Here is a tiny trained network, its code and every weight. The questions are about switching its units off for an input and a class, where a switched-off unit gives its printed mean instead of its output.

import numpy as np


def w(rows, s, z=0):
    codes = np.array(rows[::2]) - 128.0
    scale = np.full(codes.shape[1], s)
    scale[-1] = z or s
    return codes * scale


def f(y):
    return np.maximum(y, 0)


def log_softmax(a):
    a = a - a.max(-1, keepdims=True)
    return a - np.log(np.exp(a).sum(-1, keepdims=True))


def net(x, mask):
    res = np.array(x, float).reshape(1, 7) / 4 @ E
    y = f(res @ A[0][:, :-1].T + A[0][:, -1])
    res = res + np.where(mask, y, B[0][:, -1]) @ B[0][:, :-1]
    return log_softmax(res[-1] @ U[:, :-1].T + U[:, -1])


A, B = {}, {}
E = w([
[115,91,91,108,42,181,152,70],'x0',
[84,94,125,114,195,141,203,78],'x1',
[33,165,101,69,37,73,144,107],'x2',
[154,100,109,185,102,106,97,66],'x3',
[148,181,188,135,172,92,145,61],'x4',
[122,167,167,254,127,79,146,148],'x5',
[79,249,11,150,208,185,171,139],'x6',
],0.0083)
A[0] = w([
[120,129,104,135,173,117,130,145,255],'neuron 1',
[113,115,115,116,36,47,86,135,180],'neuron 2',
[94,119,7,98,149,129,120,100,141],'neuron 3',
[129,54,179,23,185,120,134,82,143],'neuron 4',
[151,178,105,156,170,114,102,35,183],'neuron 5',
[123,60,164,196,107,99,130,80,50],'neuron 6',
[170,68,85,66,89,189,91,120,143],'neuron 7',
[182,67,147,173,186,147,91,135,179],'neuron 8',
[124,198,128,200,134,148,145,80,50],'neuron 9',
],0.015,0.0043)
B[0] = w([
[96,202,48,169,63,116,58,113,200],'neuron 1',
[170,104,138,206,91,94,48,92,244],'neuron 2',
[98,129,127,85,146,212,216,137,218],'neuron 3',
[119,121,89,133,101,94,91,9,241],'neuron 4',
[75,156,66,120,139,73,119,52,212],'neuron 5',
[97,167,123,168,190,122,181,162,216],'neuron 6',
[137,93,182,2,39,79,103,135,239],'neuron 7',
[75,183,145,207,136,99,155,183,250],'neuron 8',
[114,86,125,109,144,73,119,75,201],'neuron 9',
],0.013)
U = w([
[98,105,106,149,83,90,131,2,189],'0',
[177,90,106,174,136,147,123,142,58],'1',
[143,92,128,112,146,108,150,189,30],'2',
[159,158,106,92,136,137,61,209,119],'3',
[64,236,63,181,198,151,171,146,231],'4',
[142,138,186,218,101,107,101,157,201],'5',
[194,115,146,130,203,198,122,163,5],'6',
[121,128,114,75,88,203,148,130,13],'7',
],0.0084,0.0033)

Each question gives the input, the list of numbers given to net, and the class t.
The units are the neurons (one row each of A and B). Each row of codes is followed by its name. A weight is (code - 128) times the scale printed after its matrix; where a second scale follows, it is the last column's (A, B and U).
mask holds one flag per neuron, in row order. A switched-off neuron (its flag False) gives its mean, the last column of its row in B, instead of its output. The means were averaged over made-up inputs and are rounded, as every weight is.
A unit's drop is (log p(t) with every unit on - log p(t) with that unit switched off) / (log p(t) with every unit on - log p(t) with every unit switched off).
The circuit of an input: a set's keep is (log p(t) with only the set's units on - log p(t) with every unit switched off) / (log p(t) with every unit on - log p(t) with every unit switched off). Starting from all 9 units, units are removed one at a time, each time the one whose removal leaves the highest keep (on an exact tie, the one counted first), for as long as the keep stays at least 0.8.
circuit, biggest first: the units of the circuit, biggest drop first
top k neurons: the k neurons with the biggest drops, biggest first
drop of u: that unit's drop, to one decimal
input [8,6,8,-2,-7,-7,0], class 7: circuit, biggest first	[neuron 3]
input [1,8,4,2,-1,6,-7], class 5: circuit, biggest first	[neuron 6; neuron 5]
input [-6,0,-1,-5,5,4,-7], class 4: circuit, biggest first	[neuron 7; neuron 6]
input [-3,-6,2,0,8,-5,6], class 4: top 4 neurons	[neuron 7; neuron 4; neuron 2; neuron 3]
input [1,-1,7,-4,-7,7,-4], class 5: circuit, biggest first	[neuron 4; neuron 5]
input [6,-7,-1,-2,-7,0,-2], class 5: top 4 neurons	[neuron 4; neuron 2; neuron 5; neuron 9]
input [3,-7,-2,5,8,2,-4], class 5: top 4 neurons	[neuron 2; neuron 4; neuron 3; neuron 6]
input [2,-7,-2,-7,-7,-5,0], class 3: top 2 neurons	[neuron 4; neuron 5]
input [0,-4,1,-5,-6,-1,5], class 7: top 3 neurons	[neuron 8; neuron 6; neuron 3]
input [5,5,6,8,-6,3,-6], class 5: top 2 neurons	[neuron 6; neuron 5]
input [-1,-4,-8,-1,-3,7,1], class 4: top 2 neurons	[neuron 2; neuron 7]
input [-3,7,7,7,-3,-5,6], class 4: top 2 neurons	[neuron 3; neuron 7]
input [3,1,5,-7,-7,-1,-1], class 7: top 2 neurons	[neuron 3; neuron 5]
input [6,-7,-8,-3,2,0,-4], class 5: circuit, biggest first	[neuron 8]
input [7,-5,1,-3,-3,5,-5], class 5: circuit, biggest first	[neuron 4; neuron 5]
input [-7,1,1,-4,3,8,-1], class 4: top 3 neurons	[neuron 7; neuron 2; neuron 4]
input [3,-1,-3,6,7,0,0], class 4: drop of neuron 2	0.2
input [0,-2,-1,5,-8,4,4], class 4: drop of neuron 7	0.5
input [-6,5,5,-4,-6,-4,1], class 7: drop of neuron 3	0.4
input [-7,8,-7,0,-5,-3,1], class 4: circuit, biggest first	[neuron 8]
